Here is a tiny trained network, its code and every weight. The questions are about switching its units off for an input and a class, where a switched-off unit gives its printed mean instead of its output.

import numpy as np


def w(rows, s, z=0):
    codes = np.array(rows[::2]) - 128.0
    scale = np.full(codes.shape[1], s)
    scale[-1] = z or s
    return codes * scale


def f(y):
    return y / 2 * (1 + np.tanh(0.7978845608 * (y + 0.044715 * y**3)))


def log_softmax(a):
    a = a - a.max(-1, keepdims=True)
    return a - np.log(np.exp(a).sum(-1, keepdims=True))


def net(x, mask):
    res = np.array(x, float).reshape(1, 4) / 4 @ E
    y = f(res @ A[0][:, :-1].T + A[0][:, -1])
    res = res + np.where(mask, y, B[0][:, -1]) @ B[0][:, :-1]
    return log_softmax(res[-1] @ U[:, :-1].T + U[:, -1])


A, B = {}, {}
E = w([
[22,167,159],'x0',
[57,45,169],'x1',
[113,92,10],'x2',
[221,75,237],'x3',
],0.011)
A[0] = w([
[251,147,177,153],'N1',
[109,126,218,2],'N2',
[211,89,133,135],'N3',
[198,109,111,92],'N4',
[117,79,72,71],'N5',
[132,37,162,79],'N6',
],0.015,0.005)
B[0] = w([
[190,207,154,249],'N1',
[185,148,73,192],'N2',
[52,199,147,198],'N3',
[80,191,117,171],'N4',
[120,7,70,170],'N5',
[102,45,251,184],'N6',
],0.011,0.016)
U = w([
[229,133,148,134],'0',
[120,143,35,220],'1',
[5,160,124,190],'2',
[115,179,183,2],'3',
[85,87,13,100],'4',
[215,128,37,151],'5',
[141,57,205,166],'6',
[60,57,226,43],'7',
],0.014,0.0094)

Each question gives the input, the list of numbers given to net, and the class t.
The units are the neurons (one row each of A and B). Each row of codes is followed by its name. A weight is (code - 128) times the scale printed after its matrix; where a second scale follows, it is the last column's (A, B and U).
mask holds one flag per neuron, in row order. A switched-off neuron (its flag False) gives its mean, the last column of its row in B, instead of its output. The means were averaged over made-up inputs and are rounded, as every weight is.
A unit's drop is (log p(t) with every unit on - log p(t) with that unit switched off) / (log p(t) with every unit on - log p(t) with every unit switched off).
The circuit of an input: a set's keep is (log p(t) with only the set's units on - log p(t) with every unit switched off) / (log p(t) with every unit on - log p(t) with every unit switched off). Starting from all 6 units, units are removed one at a time, each time the one whose removal leaves the highest keep (on an exact tie, the one counted first), for as long as the keep stays at least 0.8.
circuit, biggest first: the units of the circuit, biggest drop first
unit that matters most: the unit with the biggest drop
k most important neurons: the k neurons with the biggest drops, biggest first
drop of u: that unit's drop, to one decimal
input [-3,6,-8,-4], class 6: circuit, biggest first	(N3 N1 N2)
input [7,1,-2,3], class 0: circuit, biggest first	(N2)
input [2,-5,5,-4], class 4: 2 most important neurons	(N1 N5)
input [-5,2,3,5], class 3: 2 most important neurons	(N1 N3)
input [-1,-1,1,-4], class 4: circuit, biggest first	(N1 N3)
input [-5,2,8,4], class 7: circuit, biggest first	(N6 N3)
input [3,8,-6,5], class 6: circuit, biggest first	(N2 N6)
input [-2,4,0,0], class 7: circuit, biggest first	(N1 N2)
input [6,5,-7,0], class 6: 3 most important neurons	(N2 N1 N3)
input [-5,7,2,-2], class 7: 2 most important neurons	(N6 N1)
input [-1,1,8,7], class 7: 2 most important neurons	(N6 N3)
input [0,2,-8,3], class 0: 2 most important neurons	(N2 N1)
input [3,-2,-8,-1], class 0: 2 most important neurons	(N3 N2)
input [-4,-1,-2,1], class 3: circuit, biggest first	(N3 N5)
input [-5,4,2,8], class 7: circuit, biggest first	(N6)
input [-5,0,-1,0], class 3: 3 most important neurons	(N3 N2 N5)
input [-3,3,-1,2], class 7: 3 most important neurons	(N6 N2 N3)
input [7,-3,-6,0], class 0: circuit, biggest first	(N3 N2)
input [5,7,-2,2], class 6: 2 most important neurons	(N2 N3)
input [-4,2,3,-5], class 4: circuit, biggest first	(N1 N5)
input [6,3,8,-4], class 4: unit that matters most	N5
input [-1,1,-7,3], class 0: 2 most important neurons	(N2 N1)
input [6,-6,5,-7], class 4: 3 most important neurons	(N1 N5 N3)
input [-4,-3,1,-5], class 4: 3 most important neurons	(N1 N2 N5)
input [-2,3,-4,6], class 3: 2 most important neurons	(N3 N1)
input [1,-7,8,4], class 1: 4 most important neurons	(N4 N6 N3 N2)
input [-7,1,4,6], class 3: circuit, biggest first	(N3)
input [6,4,7,4], class 7: drop of N1	0.2
input [-1,0,0,8], class 3: drop of N5	0.0
